Here is a tiny trained network, its code and every weight. The questions are about switching its units off for an input and a class, where a switched-off unit gives its printed mean instead of its output.

import numpy as np


def w(rows, s, z=0):
    codes = np.array(rows[::2]) - 128.0
    scale = np.full(codes.shape[1], s)
    scale[-1] = z or s
    return codes * scale


def f(y):
    return np.maximum(y, 0)


def log_softmax(a):
    a = a - a.max(-1, keepdims=True)
    return a - np.log(np.exp(a).sum(-1, keepdims=True))


def net(x, mask):
    res = np.array(x, float).reshape(1, 6) / 4 @ E
    y = f(res @ A[0][:, :-1].T + A[0][:, -1])
    res = res + np.where(mask, y, B[0][:, -1]) @ B[0][:, :-1]
    return log_softmax(res[-1] @ U[:, :-1].T + U[:, -1])


A, B = {}, {}
E = w([
[129,134,134,128,131,134],'x0',
[128,122,122,128,125,121],'x1',
[125,128,131,127,127,130],'x2',
[166,131,193,248,17,144],'x3',
[209,12,165,104,176,173],'x4',
[169,141,20,115,76,255],'x5',
],0.016)
A[0] = w([
[211,79,96,106,116,235,52],'N0',
[158,1,160,156,184,177,210],'N1',
[13,115,130,155,125,94,255],'N2',
[145,85,184,106,197,75,151],'N3',
[86,174,219,169,81,77,178],'N4',
[60,192,52,122,60,209,221],'N5',
[173,72,215,130,131,70,116],'N6',
[146,201,103,188,67,126,105],'N7',
[48,213,157,120,173,73,239],'N8',
[143,95,192,199,30,182,108],'N9',
],0.012,0.005)
B[0] = w([
[113,75,72,122,153,169,237],'N0',
[87,123,165,131,116,200,228],'N1',
[132,80,120,129,148,73,206],'N2',
[73,153,162,144,172,171,209],'N3',
[205,91,179,94,63,91,245],'N4',
[140,194,66,137,167,92,250],'N5',
[92,151,197,121,106,137,209],'N6',
[172,150,109,166,133,113,208],'N7',
[99,23,76,159,159,85,237],'N8',
[135,93,107,247,86,122,235],'N9',
],0.015,0.023)
U = w([
[108,16,74,186,146,150,176],'0',
[204,112,153,114,64,67,94],'1',
[62,158,175,90,230,171,147],'2',
[122,143,211,141,39,192,77],'3',
[116,225,55,69,220,104,216],'4',
[194,222,76,183,106,129,3],'5',
[146,87,57,1,153,239,170],'6',
],0.012,0.0046)

Each question gives the input, the list of numbers given to net, and the class t.
The units are the neurons (one row each of A and B). Each row of codes is followed by its name. A weight is (code - 128) times the scale printed after its matrix; where a second scale follows, it is the last column's (A, B and U).
mask holds one flag per neuron, in row order. A switched-off neuron (its flag False) gives its mean, the last column of its row in B, instead of its output. The means were averaged over made-up inputs and are rounded, as every weight is.
A unit's drop is (log p(t) with every unit on - log p(t) with that unit switched off) / (log p(t) with every unit on - log p(t) with every unit switched off).
The circuit of an input: a set's keep is (log p(t) with only the set's units on - log p(t) with every unit switched off) / (log p(t) with every unit on - log p(t) with every unit switched off). Starting from all 10 units, units are removed one at a time, each time the one whose removal leaves the highest keep (on an exact tie, the one counted first), for as long as the keep stays at least 0.8.
circuit, biggest first: the units of the circuit, biggest drop first
top k neurons: the k neurons with the biggest drops, biggest first
drop of u: that unit's drop, to one decimal
input [-6,-3,8,7,-1,7], class 5: circuit, biggest first => (N5)
input [2,6,0,-7,2,0], class 2: circuit, biggest first => (N9, N3)
input [-7,-2,2,8,3,0], class 3: top 2 neurons => (N8, N6)
input [0,3,5,-7,0,2], class 4: top 3 neurons => (N9, N4, N1)
input [4,-7,5,-7,1,-3], class 2: top 4 neurons => (N9, N3, N0, N4)
input [6,-8,6,1,-3,-3], class 1: top 3 neurons => (N4, N0, N9)
input [7,-3,4,-1,3,-1], class 2: top 2 neurons => (N4, N9)
input [-7,5,2,-1,-7,5], class 4: drop of N9 => 0.1
input [0,-4,-4,-2,4,5], class 6: drop of N1 => 0.0
input [-2,7,2,4,-8,-6], class 1: drop of N4 => 2.3
